Below is a small trained network, with its code and all its weights. Each question gives an input and a class and asks what happens when units are switched off, that is, made to give their printed mean instead of their output.

import numpy as np


def w(rows, s, z=0):
    codes = np.array(rows[::2]) - 128.0
    scale = np.full(codes.shape[1], s)
    scale[-1] = z or s
    return codes * scale


def norm(h):
    return h / np.sqrt((h * h).mean(-1, keepdims=True) + 1e-5)


def f(y):
    return np.maximum(y, 0)


def log_softmax(a):
    a = a - a.max(-1, keepdims=True)
    return a - np.log(np.exp(a).sum(-1, keepdims=True))


def net(x, mask):
    res = np.array(x, float).reshape(1, 2) / 4 @ E
    u = 0
    for l in range(2):
        y = f(norm(res) @ A[l][:, :-1].T + A[l][:, -1])
        res = res + np.where(mask[u : u + 5], y, B[l][:, -1]) @ B[l][:, :-1]
        u += 5
    return log_softmax(norm(res)[-1] @ U[:, :-1].T + U[:, -1])


A, B = {}, {}
E = w([
[158,126,115,146,97,119,92,109,6,53,58,68],'x0',
[79,119,114,126,187,5,137,142,53,159,108,218],'x1',
],0.014)
A[0] = w([
[117,134,131,122,160,13,122,124,37,135,125,181,178],'L0N0',
[86,153,114,166,173,64,106,144,165,145,118,214,5],'L0N1',
[95,128,125,126,151,147,129,119,83,139,110,99,112],'L0N2',
[111,124,129,124,158,52,138,134,202,166,141,253,1],'L0N3',
[153,94,135,74,123,27,147,107,152,160,148,239,3],'L0N4',
],0.018,0.0034)
B[0] = w([
[157,94,80,131,84,74,111,116,70,119,101,168,254],'L0N0',
[124,152,146,137,176,180,228,181,75,203,191,127,202],'L0N1',
[115,130,143,152,99,126,167,168,205,113,129,100,155],'L0N2',
[218,59,58,66,1,84,57,38,217,70,58,124,225],'L0N3',
[113,133,199,145,210,172,154,200,91,169,230,178,211],'L0N4',
],0.019,0.025)
A[1] = w([
[142,120,160,112,129,162,131,116,254,132,169,123,226],'L1N0',
[174,142,152,95,133,250,98,91,148,112,157,53,235],'L1N1',
[145,124,118,167,95,132,133,146,123,111,107,99,252],'L1N2',
[35,182,154,164,245,105,130,145,33,151,137,138,15],'L1N3',
[92,131,130,95,174,67,78,76,122,129,68,171,87],'L1N4',
],0.03,0.0026)
B[1] = w([
[47,182,74,137,152,159,125,146,138,155,101,51,221],'L1N0',
[113,127,62,101,128,140,179,212,166,209,133,113,254],'L1N1',
[109,142,150,83,152,168,134,97,143,120,160,117,182],'L1N2',
[109,153,239,209,158,152,217,252,92,118,118,121,132],'L1N3',
[164,135,120,149,148,126,66,84,210,179,125,132,138],'L1N4',
],0.024,0.043)
U = w([
[172,163,199,153,158,114,58,74,230,151,97,153,28],'0',
[138,146,206,228,142,96,171,234,67,115,97,172,66],'1',
[90,150,165,200,159,132,57,146,140,83,152,147,4],'2',
[208,76,89,139,119,73,134,161,61,195,170,250,196],'3',
[112,158,160,65,103,163,114,58,159,41,133,89,98],'4',
[180,129,68,155,48,56,13,21,116,50,47,129,108],'5',
[122,141,190,170,156,125,86,149,151,90,145,150,11],'6',
[85,168,57,81,130,183,157,189,202,192,140,75,214],'7',
],0.012,0.0038)

Each question gives the input, the list of numbers given to net, and the class t.
The units are the neurons (one row each of A and B). Each row of codes is followed by its name. A weight is (code - 128) times the scale printed after its matrix; where a second scale follows, it is the last column's (A, B and U).
mask holds one flag per neuron, layer by layer. A switched-off neuron (its flag False) gives its mean, the last column of its row in B, instead of its output. The means were averaged over made-up inputs and are rounded, as every weight is.
A unit's drop is (log p(t) with every unit on - log p(t) with that unit switched off) / (log p(t) with every unit on - log p(t) with every unit switched off).
k most important neurons: the k neurons with the biggest drops, biggest first
k most important neurons of layer l: the k neurons of layer l with the biggest drops, biggest first
drop when u is switched off: that unit's drop, to one decimal
input [-7,8], class 3: most important neuron : L0N3
input [7,1], class 5: 2 most important neurons : L0N4; L1N1
input [7,6], class 3: 2 most important neurons of layer 0 : L0N0; L0N3
input [6,5], class 5: 4 most important neurons : L0N0; L0N4; L1N1; L0N1
input [8,-1], class 4: 2 most important neurons : L0N4; L1N1
input [6,7], class 1: 2 most important neurons : L0N3; L1N3
input [3,1], class 5: 3 most important neurons of layer 0 : L0N4; L0N1; L0N0
input [1,4], class 3: drop when L1N0 is switched off : 0.0
input [2,5], class 3: drop when L0N0 is switched off : 0.3
input [6,3], class 5: drop when L1N1 is switched off : 0.4
input [8,3], class 5: drop when L0N1 is switched off : 0.2
